Below is a small trained network, with its code and all its weights. Each question gives an input and a class and asks what happens when units are switched off, that is, made to give their printed mean instead of their output.

import numpy as np


def w(rows, s, z=0):
    codes = np.array(rows[::2]) - 128.0
    scale = np.full(codes.shape[1], s)
    scale[-1] = z or s
    return codes * scale


def norm(h):
    return h / np.sqrt((h * h).mean(-1, keepdims=True) + 1e-5)


def f(y):
    return np.maximum(y, 0)


def log_softmax(a):
    a = a - a.max(-1, keepdims=True)
    return a - np.log(np.exp(a).sum(-1, keepdims=True))


def net(x, mask):
    res = np.array(x, float).reshape(1, 7) / 4 @ E
    u = 0
    for l in range(4):
        y = f(norm(res) @ A[l][:, :-1].T + A[l][:, -1])
        res = res + np.where(mask[u : u + 3], y, B[l][:, -1]) @ B[l][:, :-1]
        u += 3
    return log_softmax(norm(res)[-1] @ U[:, :-1].T + U[:, -1])


A, B = {}, {}
E = w([
[140,120,129,137,138,6,154,162,101,100],'x0',
[115,160,101,162,224,120,67,98,142,114],'x1',
[122,135,132,122,125,128,119,138,129,125],'x2',
[130,132,121,124,129,129,135,125,129,130],'x3',
[121,126,132,130,131,129,132,125,123,132],'x4',
[131,76,191,61,172,143,173,158,162,66],'x5',
[137,132,125,127,127,126,134,115,130,123],'x6',
],0.015)
A[0] = w([
[133,74,191,40,215,107,187,154,137,64,1],'L0N0',
[128,156,121,143,249,123,86,112,137,119,209],'L0N1',
[147,70,185,45,214,205,173,157,173,82,103],'L0N2',
],0.02,0.0042)
B[0] = w([
[79,124,127,185,122,113,137,197,254,153,239],'L0N0',
[108,128,75,170,137,139,85,95,89,79,206],'L0N1',
[128,146,159,51,135,142,135,46,30,101,255],'L0N2',
],0.016,0.025)
A[1] = w([
[158,138,160,109,134,1,169,160,117,175,60],'L1N0',
[184,100,160,75,176,126,158,178,174,149,34],'L1N1',
[135,133,138,141,205,196,96,97,176,128,6],'L1N2',
],0.026,0.0011)
B[1] = w([
[179,108,2,179,109,166,66,198,180,190,248],'L1N0',
[99,87,200,180,111,115,175,164,112,80,174],'L1N1',
[134,163,51,95,157,123,76,144,168,198,215],'L1N2',
],0.011,0.012)
A[2] = w([
[165,156,111,124,68,252,95,82,68,195,135],'L2N0',
[119,164,161,13,110,174,159,139,172,200,129],'L2N1',
[90,108,164,86,240,56,148,135,169,41,3],'L2N2',
],0.021,0.0026)
B[2] = w([
[120,92,124,164,127,132,160,218,235,142,253],'L2N0',
[135,140,237,154,98,60,152,107,76,102,199],'L2N1',
[224,138,11,156,116,166,100,136,131,200,191],'L2N2',
],0.012,0.021)
A[3] = w([
[59,144,91,100,209,250,74,89,184,94,3],'L3N0',
[149,142,20,171,139,74,79,142,103,136,30],'L3N1',
[139,154,56,70,208,135,63,45,21,97,68],'L3N2',
],0.026,0.00063)
B[3] = w([
[217,83,36,193,94,115,80,190,144,171,229],'L3N0',
[149,158,152,50,169,136,95,6,12,86,253],'L3N1',
[55,122,247,113,94,127,245,213,226,149,228],'L3N2',
],0.014,0.029)
U = w([
[99,103,151,179,96,142,185,209,255,168,120],'0',
[195,125,9,175,138,137,46,106,125,152,35],'1',
[94,174,234,58,139,108,176,28,41,83,251],'2',
],0.0088,0.0011)

Each question gives the input, the list of numbers given to net, and the class t.
The units are the neurons (one row each of A and B). Each row of codes is followed by its name. A weight is (code - 128) times the scale printed after its matrix; where a second scale follows, it is the last column's (A, B and U).
mask holds one flag per neuron, layer by layer. A switched-off neuron (its flag False) gives its mean, the last column of its row in B, instead of its output. The means were averaged over made-up inputs and are rounded, as every weight is.
A unit's drop is (log p(t) with every unit on - log p(t) with that unit switched off) / (log p(t) with every unit on - log p(t) with every unit switched off).
The circuit of an input: a set's keep is (log p(t) with only the set's units on - log p(t) with every unit switched off) / (log p(t) with every unit on - log p(t) with every unit switched off). Starting from all 12 units, units are removed one at a time, each time the one whose removal leaves the highest keep (on an exact tie, the one counted first), for as long as the keep stays at least 0.8.
circuit, biggest first: the units of the circuit, biggest drop first
unit that matters most: the unit with the biggest drop
top k neurons: the k neurons with the biggest drops, biggest first
k most important neurons of layer l: the k neurons of layer l with the biggest drops, biggest first
drop of u: that unit's drop, to one decimal
input [-1,-2,2,3,-1,8,1], class 2: top 2 neurons -> [L0N2; L2N1]
input [7,4,5,8,-1,6,-3], class 1: unit that matters most -> L0N0
input [-1,3,1,-8,7,0,7], class 1: top 2 neurons -> [L3N0; L0N2]
input [-7,0,8,-8,-1,1,-8], class 2: top 2 neurons -> [L0N1; L2N1]
input [8,1,-7,-7,-6,1,5], class 1: top 4 neurons -> [L3N2; L0N2; L2N0; L0N0]
input [0,-6,-4,4,4,6,3], class 2: top 2 neurons -> [L0N2; L3N0]
input [-2,2,-3,-7,7,0,4], class 1: top 2 neurons -> [L3N0; L0N2]
input [1,-8,5,-7,6,-8,-8], class 1: top 2 neurons -> [L3N2; L0N2]
input [4,-1,-1,-1,8,0,-4], class 1: top 4 neurons -> [L3N2; L2N0; L1N0; L2N1]
input [-8,0,8,6,-6,5,-6], class 2: 2 most important neurons of layer 0 -> [L0N1; L0N2]
input [1,3,-3,-5,-7,8,3], class 1: top 3 neurons -> [L0N0; L3N0; L2N2]
input [1,2,-3,-7,0,1,1], class 1: top 3 neurons -> [L0N0; L3N0; L3N1]
input [1,5,-8,0,2,-6,0], class 2: top 3 neurons -> [L3N1; L0N0; L1N0]
input [8,7,-1,-7,3,-3,5], class 2: circuit, biggest first -> [L3N1]
input [3,6,1,7,-2,6,-2], class 1: top 2 neurons -> [L0N0; L3N0]
input [-5,-1,-5,7,-5,3,-1], class 2: top 2 neurons -> [L0N1; L2N1]
input [5,4,0,-3,-1,0,-7], class 2: top 2 neurons -> [L3N1; L2N0]
input [-1,-3,-4,-6,6,3,-6], class 2: top 3 neurons -> [L0N2; L0N1; L2N1]
input [-3,-1,8,-2,3,-8,3], class 0: 2 most important neurons of layer 0 -> [L0N1; L0N0]
input [-2,-5,7,0,-4,6,-4], class 2: circuit, biggest first -> [L0N2]
input [5,5,-3,-8,-5,3,-3], class 1: drop of L0N0 -> 1.3
input [-2,-1,1,2,-1,-7,7], class 0: drop of L2N0 -> 7.5
input [5,8,7,4,-2,7,6], class 1: drop of L3N0 -> 0.1
input [-6,-5,-8,6,7,5,1], class 2: drop of L0N0 -> 0.0
